Below are the code and all the weights of a small trained network. Each question names an input and a class and asks about switching units off, where a switched-off unit gives its printed mean instead of its output.

import numpy as np


def w(rows, s, z=0):
    codes = np.array(rows[::2]) - 128.0
    scale = np.full(codes.shape[1], s)
    scale[-1] = z or s
    return codes * scale


def norm(h):
    return h / np.sqrt((h * h).mean(-1, keepdims=True) + 1e-5)


def f(y):
    return np.maximum(y, 0)


def log_softmax(a):
    a = a - a.max(-1, keepdims=True)
    return a - np.log(np.exp(a).sum(-1, keepdims=True))


def net(x, mask):
    res = np.array(x, float).reshape(1, 2) / 4 @ E
    u = 0
    for l in range(4):
        y = f(norm(res) @ A[l][:, :-1].T + A[l][:, -1])
        res = res + np.where(mask[u : u + 10], y, B[l][:, -1]) @ B[l][:, :-1]
        u += 10
    return log_softmax(norm(res)[-1] @ U[:, :-1].T + U[:, -1])


A, B = {}, {}
E = w([
[233,115,203,132,18],'x0',
[92,123,156,252,63],'x1',
],0.0016)
A[0] = w([
[173,154,240,224,2,118],'0.n0',
[133,135,184,213,44,123],'0.n1',
[167,138,157,105,163,8],'0.n2',
[97,104,104,143,145,104],'0.n3',
[182,110,119,127,104,23],'0.n4',
[139,92,192,142,111,121],'0.n5',
[159,165,116,105,124,71],'0.n6',
[143,131,181,164,45,172],'0.n7',
[153,143,144,43,146,65],'0.n8',
[155,145,196,124,64,160],'0.n9',
],0.004,0.0011)
B[0] = w([
[169,3,65,218,219,253],'0.n0',
[133,55,101,67,236,208],'0.n1',
[122,114,148,106,133,143],'0.n2',
[113,147,204,137,47,150],'0.n3',
[103,128,128,136,104,149],'0.n4',
[109,153,105,163,169,163],'0.n5',
[148,108,143,124,152,143],'0.n6',
[80,87,96,186,249,201],'0.n7',
[121,100,203,70,126,174],'0.n8',
[102,141,76,163,151,192],'0.n9',
],0.0039,0.0046)
A[1] = w([
[164,156,191,48,161,38],'1.n0',
[214,78,193,138,92,72],'1.n1',
[191,175,173,181,157,148],'1.n2',
[4,106,158,201,181,199],'1.n3',
[101,126,142,152,26,6],'1.n4',
[69,130,148,119,114,77],'1.n5',
[126,215,127,171,154,3],'1.n6',
[165,210,11,57,142,117],'1.n7',
[190,34,124,205,82,132],'1.n8',
[148,146,92,187,153,105],'1.n9',
],0.0031,0.00059)
B[1] = w([
[66,122,138,59,110,177],'1.n0',
[76,114,105,134,129,147],'1.n1',
[155,169,128,178,81,134],'1.n2',
[218,195,90,146,62,255],'1.n3',
[163,145,116,171,142,132],'1.n4',
[161,173,118,102,95,147],'1.n5',
[117,196,136,143,99,136],'1.n6',
[214,118,221,116,4,149],'1.n7',
[82,68,107,184,200,188],'1.n8',
[106,114,143,91,145,168],'1.n9',
],0.0026,0.0034)
A[2] = w([
[142,123,154,120,54,108],'2.n0',
[165,59,115,135,141,122],'2.n1',
[82,186,95,127,156,157],'2.n2',
[92,119,156,143,90,122],'2.n3',
[110,153,107,145,140,8],'2.n4',
[94,194,73,188,142,75],'2.n5',
[80,190,128,126,160,197],'2.n6',
[155,48,138,185,160,204],'2.n7',
[254,167,131,166,110,12],'2.n8',
[104,130,124,91,162,158],'2.n9',
],0.0056,0.0013)
B[2] = w([
[165,121,95,148,120,138],'2.n0',
[104,117,98,137,155,204],'2.n1',
[166,133,118,151,90,166],'2.n2',
[130,132,115,141,130,132],'2.n3',
[162,141,128,118,120,138],'2.n4',
[253,110,118,139,102,185],'2.n5',
[167,149,131,166,92,166],'2.n6',
[106,127,85,141,210,252],'2.n7',
[202,160,98,173,78,143],'2.n8',
[117,114,117,175,91,172],'2.n9',
],0.0054,0.0046)
A[3] = w([
[125,176,110,144,128,44],'3.n0',
[135,130,168,147,136,51],'3.n1',
[166,121,140,161,70,255],'3.n2',
[116,133,204,86,161,224],'3.n3',
[111,136,155,139,141,17],'3.n4',
[99,116,162,72,175,104],'3.n5',
[114,85,97,179,203,164],'3.n6',
[133,94,117,187,255,186],'3.n7',
[158,189,106,113,90,197],'3.n8',
[150,162,78,145,92,98],'3.n9',
],0.0053,0.00085)
B[3] = w([
[132,114,168,103,103,135],'3.n0',
[169,143,124,131,144,128],'3.n1',
[55,137,112,71,177,166],'3.n2',
[169,62,133,138,110,156],'3.n3',
[157,129,166,142,128,128],'3.n4',
[177,16,173,173,64,158],'3.n5',
[132,129,105,133,183,227],'3.n6',
[104,149,31,103,254,254],'3.n7',
[29,132,162,172,138,161],'3.n8',
[87,137,169,114,150,157],'3.n9',
],0.0036,0.0061)
U = w([
[227,204,114,191,39,197],'0',
[165,27,191,75,50,206],'1',
[4,189,167,109,83,184],'2',
[133,161,149,106,120,3],'3',
[130,153,152,119,117,20],'4',
[133,151,149,112,116,25],'5',
[130,104,62,157,245,195],'6',
],0.015,0.0068)

Each question gives the input, the list of numbers given to net, and the class t.
The units are the neurons (one row each of A and B). Each row of codes is followed by its name. A weight is (code - 128) times the scale printed after its matrix; where a second scale follows, it is the last column's (A, B and U).
mask holds one flag per neuron, layer by layer. A switched-off neuron (its flag False) gives its mean, the last column of its row in B, instead of its output. The means were averaged over made-up inputs and are rounded, as every weight is.
A unit's drop is (log p(t) with every unit on - log p(t) with that unit switched off) / (log p(t) with every unit on - log p(t) with every unit switched off).
most important unit: the unit with the biggest drop
k most important neurons: the k neurons with the biggest drops, biggest first
drop when u is switched off: that unit's drop, to one decimal
input [-5,-6], class 1: most important unit -> 0.n0
input [-5,-5], class 2: 2 most important neurons -> 0.n1, 0.n0
input [-5,-2], class 2: 4 most important neurons -> 0.n7, 0.n0, 0.n9, 1.n7
input [-8,-7], class 2: 2 most important neurons -> 0.n0, 0.n1
input [-2,-3], class 1: 4 most important neurons -> 0.n0, 0.n7, 0.n9, 1.n3
input [-4,-2], class 2: 3 most important neurons -> 0.n7, 0.n0, 0.n9
input [-8,-6], class 2: 3 most important neurons -> 0.n0, 0.n1, 2.n7
input [-8,-8], class 2: 2 most important neurons -> 0.n0, 0.n1
input [-3,0], class 0: 2 most important neurons -> 0.n0, 0.n1
input [-5,-3], class 2: 2 most important neurons -> 0.n0, 0.n7
input [-7,5], class 0: 2 most important neurons -> 0.n0, 2.n5
input [-8,-3], class 0: 2 most important neurons -> 0.n1, 0.n0
input [-4,-8], class 1: 2 most important neurons -> 0.n0, 2.n7
input [-6,7], class 0: 2 most important neurons -> 0.n0, 2.n5
input [-8,1], class 0: drop when 2.n2 is switched off -> 0.0
input [-8,2], class 0: drop when 0.n0 is switched off -> 0.7
input [-6,0], class 0: drop when 0.n0 is switched off -> 0.8
input [-1,-4], class 1: drop when 0.n0 is switched off -> 1.0
